Moves between points:
state | q o
dezi | name fima
kida | kolo pege
zade | sama vuto
pege | gafi kida
puvo | dezi zavu
renu | papi pigi
fima | zavu dezi
goti | tilo zodi
ruli | toma bavu
zavu | bada puvo
lepo | goti pazi
papi | ziro soso
gafi | mife tegi
ziro | puvo bada
nipe | tegi mife
posi | viva vadu
zodi | pazi goti
mife | pufe nipe
gize | bamu reku
toma | gazi zigi
gazi | renu dubi
sama | zodi tilo
bada | soso ziro
bavu | gize ruli
tegi | kida gafi
lebu | mesu bubi
reku | ruli gize
pufe | kema bile
bubi | zade lebu
gisa | fima name
bamu | zevo pita
fadu | pita zevo
mesu | bile kema
vuto | lebu zade
kolo | gisa danu
name | danu gisa
pazi | posi lepo
pigi | dubi renu
galo | vadu viva
kema | bubi mesu
pita | reku bamu
zevo | galo fadu
tilo | vuto sama
bile | nipe pufe
viva | fadu galo
dubi | zigi gazi
danu | pege kolo
vadu | lepo posi
soso | pigi papi
zigi | bavu toma

In the rows, 26 stands for zero.

The rows follow the links: the fewer symbols apart two points are, the more alike their rows tend to be.

Each row is also shifted at random along 6 hidden directions that mean nothing.

Some points, each with a row of numbers:
tegi:  28   27   28   19   25   29   26   26   26   26   26   26   26   19   18   21   26   33   24   28   22   24   21   14   27   28   24   23   23   26   21   39   23   29   28   12   14   21   28   28   27   24   22   20   18   36   27   25   33   28   30   26   31   26   21   29   14
dubi:  28   23   27   27   27   23   20   23   27   26   24   26   23   25   26   26   25   25   27   23   25   21   31   23   26   26   23   24   28   25   28   23   24   25   24   18   28   22   22   30   28   34   26   23   29   29   24   29   31   23   31   29   31   29   25   26   27
dezi:  27   29   27   17   28   28   26   16   31   28   24   25   26   24   28   19   23   32   28   27   24   25   24   20   25   27   23   26   23   25   21   35   20   25   25   26   19   26   29   29   29   30   19   23   27   31   23   27   17   26   33   28   31   19   17   25   20
vuto:  24   26   24   28   26   28   25   24   20   30   27   25   16   23   24   27   26   31   26   26   23   25   26   27   27   26   29   25   20   26   27   15   30   29   25   29   25   24   25   34   28   25   27   25   25   26   26   29   25   24   30   27   27   27   24   20   27
bada:  24   23   26   24   23   23   21   27   28   31   26   28   27   29   32   27   28   25   27   26   28   25   28   27   29   26   27   28   28   28   26   21   22   20   26   31   24   25   28   28   22   28   29   28   25   24   23   24   28   26   29   28   28   23   24   28   32
pege:  25   27   24   28   25   24   26   25   28   32   26   27   25   32   35   27   27   22   29   25   30   28   26   32   27   26   28   29   25   27   26   10   27   21   24   41   34   31   29   29   25   27   26   31   31   16   22   25   20   26   25   26   23   23   27   21   37
fadu:  23   26   26   24   24   28   24   23   25   28   27   27   22   25   27   26   26   28   22   27   24   25   22   25   28   26   27   31   25   25   28   17   23   28   26   32   23   23   27   31   25   26   30   24   23   24   27   28   23   23   29   25   28   23   25   24   30
bamu:  27   28   25   28   31   26   28   23   28   23   26   22   20   27   22   26   25   21   26   23   26   26   25   30   23   26   23   25   26   22   26   19   27   27   23   33   33   27   23   25   26   23   22   27   29   22   28   27   18   23   26   24   22   26   30   21   27
lepo:  27   26   24   32   24   28   26   33   21   21   30   25   21   27   19   23   25   22   26   25   25   26   21   27   26   26   27   24   20   25   29   17   29   26   24   24   27   25   21   29   24   16   26   26   19   25   26   27   31   29   25   22   16   28   31   21   24
viva:  25   26   26   19   24   31   29   21   25   30   27   30   13   24   23   28   23   33   21   25   29   20   24   23   29   27   27   28   26   24   24   39   20   26   30   23   10   26   34   25   22   22   26   24   19   31   30   25   23   27   30   27   33   18   23   25   21
zevo:  28   29   26   24   30   30   26   18   28   26   28   24   13   26   22   22   25   30   27   24   23   22   24   24   26   28   22   26   22   21   25   19   24   29   24   31   24   25   25   34   28   24   21   22   24   28   26   30   18   24   35   27   27   22   25   19   23
reku:  23   25   26   24   25   25   24   25   24   23   25   26   23   23   22   26   23   27   22   27   25   25   26   25   25   22   29   26   25   28   30   32   24   26   24   22   23   21   24   25   25   25   28   24   24   26   30   28   25   24   25   24   26   26   24   25   24
pufe:  29   24   26   28   25   26   24   29   23   27   27   25   30   27   24   23   25   28   27   26   24   29   27   26   28   24   27   24   23   25   25   28   27   23   24   24   27   29   22   25   28   25   25   23   25   28   23   28   26   28   28   24   24   26   26   26   19
ziro:  24   27   25   23   28   23   23   20   30   26   23   26   31   24   32   23   26   25   28   26   24   24   26   23   23   28   21   27   26   26   24   20   25   28   25   27   29   23   26   29   29   34   25   26   30   26   21   25   25   23   27   30   30   26   20   27   31
gafi:  28   26   25   28   27   26   24   24   26   29   24   27   20   26   28   24   22   25   28   24   28   23   28   25   26   24   27   27   24   27   29   21   27   23   22   22   34   26   25   32   29   34   24   23   32   24   25   32   25   22   30   26   28   27   25   19   29
vadu:  26   29   24   29   29   28   26   22   24   23   25   24   17   24   23   24   23   24   24   24   26   23   24   27   24   25   26   28   22   25   30   17   28   29   22   25   34   25   23   32   29   30   23   23   30   22   28   33   20   21   28   23   24   27   28   17   28
soso:  26   23   28   25   25   22   19   29   29   23   26   21   37   27   26   22   27   24   27   28   21   31   27   24   27   23   26   25   26   26   28   23   24   22   22   27   30   23   18   28   27   28   27   24   26   25   24   28   26   25   28   24   23   28   25   29   23
papi:  24   28   25   23   31   21   26   19   29   20   18   22   33   22   28   25   23   21   25   27   25   29   30   26   18   21   24   25   28   28   27   32   27   28   22   25   37   24   23   19   31   36   22   25   39   21   28   27   15   19   19   24   27   29   23   27   28
tilo:  22   24   22   31   22   27   28   26   19   28   25   32   22   28   32   31   23   24   25   23   31   21   29   31   24   25   30   28   26   28   27   24   29   25   28   23   25   29   30   23   24   29   30   30   28   23   25   25   29   27   19   26   27   26   26   23   34

From each start, follow one symbol. Which point do you reach?
Answers are names.
new walk
 24   26   27   22   27   23   22   23   28   22   25   22   33   23   25   22   28   27   27   29   19   29   27   24   23   25   24   22   23   26   24   27   25   27   24   27   24   21   22   26   28   25   24   25   25   28   24   25   23   26   26   27   25   27   21   29   22
o: pigi
new walk
 29   25   26   28   25   28   28   28   23   25   26   26   26   24   22   26   26   27   23   23   25   25   25   24   26   26   23   24   28   22   24   32   27   28   29   18   23   28   25   22   26   25   26   23   24   30   27   25   30   26   25   25   27   27   29   28   20
o: tilo
new walk
 27   25   28   23   24   23   24   31   28   23   25   24   31   26   23   24   25   23   25   28   26   30   24   23   27   23   28   25   27   28   27   35   23   20   23   22   26   24   23   22   23   21   25   25   24   24   28   25   27   28   25   22   21   26   26   28   22
q: bada
new walk
 24   25   24   27   24   27   27   26   20   29   24   28   23   23   28   30   26   29   25   25   27   24   28   27   25   26   27   24   26   27   24   27   29   28   29   22   23   25   30   24   26   28   28   27   27   27   25   23   30   26   22   28   30   27   24   26   29
o: kema
new walk
 26   28   24   24   26   26   29   23   29   34   27   30   11   29   29   28   26   26   30   23   32   19   25   26   27   31   25   26   25   27   22   18   23   22   27   31   21   27   33   32   21   22   23   31   24   25   24   22   28   29   31   31   28   21   24   20   33
q: danu
new walk
 21   23   24   26   23   23   22   23   24   27   24   29   28   26   33   30   26   25   25   26   26   22   30   27   25   26   26   28   27   29   28   19   24   26   27   27   24   22   27   27   25   33   31   29   27   25   22   24   30   24   23   30   32   27   22   29   35
q: gazi
new walk
 24   27   27   19   31   25   22   19   28   21   23   18   27   19   18   22   24   31   25   30   19   30   27   22   23   20   26   22   22   26   27   34   25   29   20   27   26   20   19   27   32   26   22   20   28   28   30   31   13   22   30   25   26   28   19   26   16
q: renu
new walk
 27   24   25   30   29   23   22   25   28   25   27   24   22   28   26   27   29   21   28   22   24   24   28   29   25   28   21   25   27   23   26   10   27   27   25   31   32   24   22   31   26   26   26   26   28   24   23   25   27   24   28   28   24   29   29   24   31
o: ruli
new walk
 25   25   28   24   24   23   23   32   29   26   28   22   33   27   26   23   30   22   27   30   23   32   21   25   30   26   27   28   26   28   27   15   24   23   24   35   30   23   24   30   23   21   27   27   23   20   25   25   27   26   27   23   20   26   27   27   29
o: dezi
new walk
 23   26   26   24   27   25   21   23   25   23   25   23   22   22   22   25   25   28   24   28   22   25   27   24   26   22   28   26   23   28   31   21   25   28   22   26   27   19   21   31   28   28   27   22   26   25   29   31   23   22   29   26   27   29   22   24   26
o: bavu
new walk
 26   25   26   28   23   27   28   28   24   25   28   29   22   26   25   29   27   24   22   24   28   23   22   26   27   28   25   29   29   24   27   22   25   28   29   25   24   25   29   25   22   24   29   26   22   25   28   24   30   25   23   25   26   26   30   26   30
q: viva
new walk
 27   24   25   30   26   25   27   27   24   26   25   24   34   27   29   27   26   24   26   24   25   30   29   31   25   23   26   25   29   23   26   27   29   26   26   29   33   32   24   18   28   29   27   25   31   22   25   26   21   24   21   23   24   26   30   29   24
q: zade
new walk
 29   25   26   28   28   25   26   27   27   21   28   25   20   28   20   26   26   23   27   21   25   22   26   25   25   29   22   22   26   23   24   25   26   26   25   21   24   26   23   26   23   20   23   26   21   30   26   23   31   29   27   28   23   27   29   25   22
o: reku
new walk
 27   24   25   29   26   26   29   28   24   27   27   24   27   28   25   29   28   25   26   24   26   30   27   32   26   25   25   23   29   22   23   26   29   26   28   32   28   32   26   19   24   21   27   28   26   23   26   22   23   26   21   25   23   26   31   28   24
o: vuto
new walk
 23   27   24   28   27   26   26   27   22   22   24   21   34   22   23   25   25   27   24   30   22   34   26   29   23   21   29   23   23   26   27   27   31   29   23   30   33   26   20   21   30   24   26   24   29   22   28   28   18   23   19   21   20   29   26   26   22
q: mesu
new walk
 26   27   27   25   26   25   25   27   28   29   25   26   16   23   23   28   28   23   25   26   28   23   22   21   28   27   27   28   27   28   28   15   25   25   25   25   30   20   28   34   24   26   26   25   27   22   30   27   31   22   29   26   27   29   27   20   34
q: fima
